Here is a tiny trained network, its code and every weight. The questions are about switching its units off for an input and a class, where a switched-off unit gives its printed mean instead of its output.

import numpy as np


def w(rows, s, z=0):
    codes = np.array(rows[::2]) - 128.0
    scale = np.full(codes.shape[1], s)
    scale[-1] = z or s
    return codes * scale


def f(y):
    return np.maximum(y, 0)


def log_softmax(a):
    a = a - a.max(-1, keepdims=True)
    return a - np.log(np.exp(a).sum(-1, keepdims=True))


def net(x, mask):
    res = np.array(x, float).reshape(1, 5) / 4 @ E
    y = f(res @ A[0][:, :-1].T + A[0][:, -1])
    res = res + np.where(mask, y, B[0][:, -1]) @ B[0][:, :-1]
    return log_softmax(res[-1] @ U[:, :-1].T + U[:, -1])


A, B = {}, {}
E = w([
[70,230,209,108,94,205,134,69,114,5,81,146],'x0',
[192,80,157,195,54,144,34,71,254,124,97,12],'x1',
[178,51,124,148,208,155,101,54,22,34,185,80],'x2',
[207,148,169,209,166,211,173,155,78,240,28,133],'x3',
[91,116,176,23,159,155,22,212,100,186,126,2],'x4',
],0.0073)
A[0] = w([
[187,118,89,172,145,141,151,49,105,78,163,159,101],'n0',
[76,187,164,33,110,158,56,169,160,202,129,111,85],'n1',
[139,144,78,177,89,103,174,91,163,110,130,194,3],'n2',
[144,91,179,78,212,161,74,144,68,104,155,59,105],'n3',
[198,63,50,144,206,110,129,169,130,192,161,134,98],'n4',
[178,102,159,200,107,139,70,74,211,115,114,57,91],'n5',
[108,203,212,111,120,246,143,106,100,51,102,131,79],'n6',
[187,122,171,201,189,183,130,108,82,148,121,156,121],'n7',
[159,125,168,158,155,187,147,138,101,174,76,126,21],'n8',
[96,167,122,88,255,117,168,154,59,134,159,201,47],'n9',
[72,81,94,121,137,76,73,93,122,39,213,129,66],'n10',
[176,110,162,194,174,192,143,115,56,136,120,94,116],'n11',
],0.0085,0.0033)
B[0] = w([
[200,171,217,180,125,83,121,140,89,174,138,175,214],'n0',
[197,154,170,164,160,109,129,117,120,209,160,144,247],'n1',
[187,143,225,104,118,116,142,44,98,233,192,128,211],'n2',
[193,142,243,214,107,101,140,128,98,137,197,226,222],'n3',
[135,61,126,142,54,71,162,147,145,73,51,51,235],'n4',
[80,139,46,115,99,162,3,107,28,124,100,163,254],'n5',
[184,52,92,124,75,49,214,133,137,71,48,33,254],'n6',
[69,125,144,111,154,148,118,125,196,176,139,118,211],'n7',
[66,130,115,38,171,160,168,33,218,206,144,148,198],'n8',
[90,152,73,99,44,191,46,86,66,115,86,122,244],'n9',
[34,155,161,38,168,157,160,88,247,152,123,126,235],'n10',
[92,127,126,112,202,179,113,175,200,133,88,96,209],'n11',
],0.0077,0.0095)
U = w([
[43,152,113,61,187,162,134,99,248,163,144,115,71],'0',
[227,154,195,166,128,98,121,105,72,183,178,177,58],'1',
[91,145,10,106,91,201,52,98,13,114,123,138,78],'2',
[163,47,78,125,80,52,177,139,151,73,110,37,84],'3',
[139,167,143,170,144,122,127,148,153,132,142,185,252],'4',
[121,149,63,180,173,130,153,168,156,86,158,164,205],'5',
],0.011,0.015)

Each question gives the input, the list of numbers given to net, and the class t.
The units are the neurons (one row each of A and B). Each row of codes is followed by its name. A weight is (code - 128) times the scale printed after its matrix; where a second scale follows, it is the last column's (A, B and U).
mask holds one flag per neuron, in row order. A switched-off neuron (its flag False) gives its mean, the last column of its row in B, instead of its output. The means were averaged over made-up inputs and are rounded, as every weight is.
A unit's drop is (log p(t) with every unit on - log p(t) with that unit switched off) / (log p(t) with every unit on - log p(t) with every unit switched off).
The circuit of an input: a set's keep is (log p(t) with only the set's units on - log p(t) with every unit switched off) / (log p(t) with every unit on - log p(t) with every unit switched off). Starting from all 12 units, units are removed one at a time, each time the one whose removal leaves the highest keep (on an exact tie, the one counted first), for as long as the keep stays at least 0.8.
units of the circuit, in order: the units of the circuit, biggest drop first
unit that matters most: the unit with the biggest drop
k most important neurons: the k neurons with the biggest drops, biggest first
drop when u is switched off: that unit's drop, to one decimal
input [-5,5,5,-2,-4], class 2: 3 most important neurons	n5; n6; n3
input [-1,0,-1,3,-1], class 5: 3 most important neurons	n10; n2; n6
input [0,0,6,0,8], class 1: unit that matters most	n3
input [1,4,5,5,4], class 0: 3 most important neurons	n11; n8; n7
input [-5,3,6,0,4], class 4: 4 most important neurons	n3; n6; n2; n11
input [6,-3,0,-2,-7], class 1: 3 most important neurons	n2; n0; n4
input [-5,5,7,1,-4], class 4: 3 most important neurons	n6; n0; n9
input [5,0,8,-2,2], class 4: units of the circuit, in order	n3; n10; n2
input [6,1,-1,4,2], class 3: 2 most important neurons	n6; n10
input [-2,-1,5,4,3], class 4: 3 most important neurons	n3; n10; n11
input [3,6,5,7,-2], class 0: 4 most important neurons	n11; n7; n8; n9
input [-6,-3,-6,-2,-5], class 3: 4 most important neurons	n4; n3; n1; n0
input [6,-7,5,4,8], class 1: 3 most important neurons	n3; n5; n1
input [-3,5,7,7,1], class 0: unit that matters most	n11
input [-4,6,8,6,3], class 4: units of the circuit, in order	n3; n11; n7; n2
input [2,-3,-3,5,-4], class 0: 2 most important neurons	n3; n8
input [1,1,-5,6,1], class 0: 2 most important neurons	n8; n3
input [6,5,6,0,-3], class 3: 2 most important neurons	n6; n9
input [2,-3,7,1,3], class 4: units of the circuit, in order	n3; n11; n2; n1
input [-1,7,-3,2,-5], class 2: units of the circuit, in order	n5
input [-2,2,5,6,-1], class 0: drop when n11 is switched off	0.3
input [2,7,3,3,-1], class 2: drop when n5 is switched off	1.3
input [-3,-1,-4,3,7], class 1: drop when n1 is switched off	0.4
input [8,6,-2,0,-1], class 3: drop when n10 is switched off	0.0
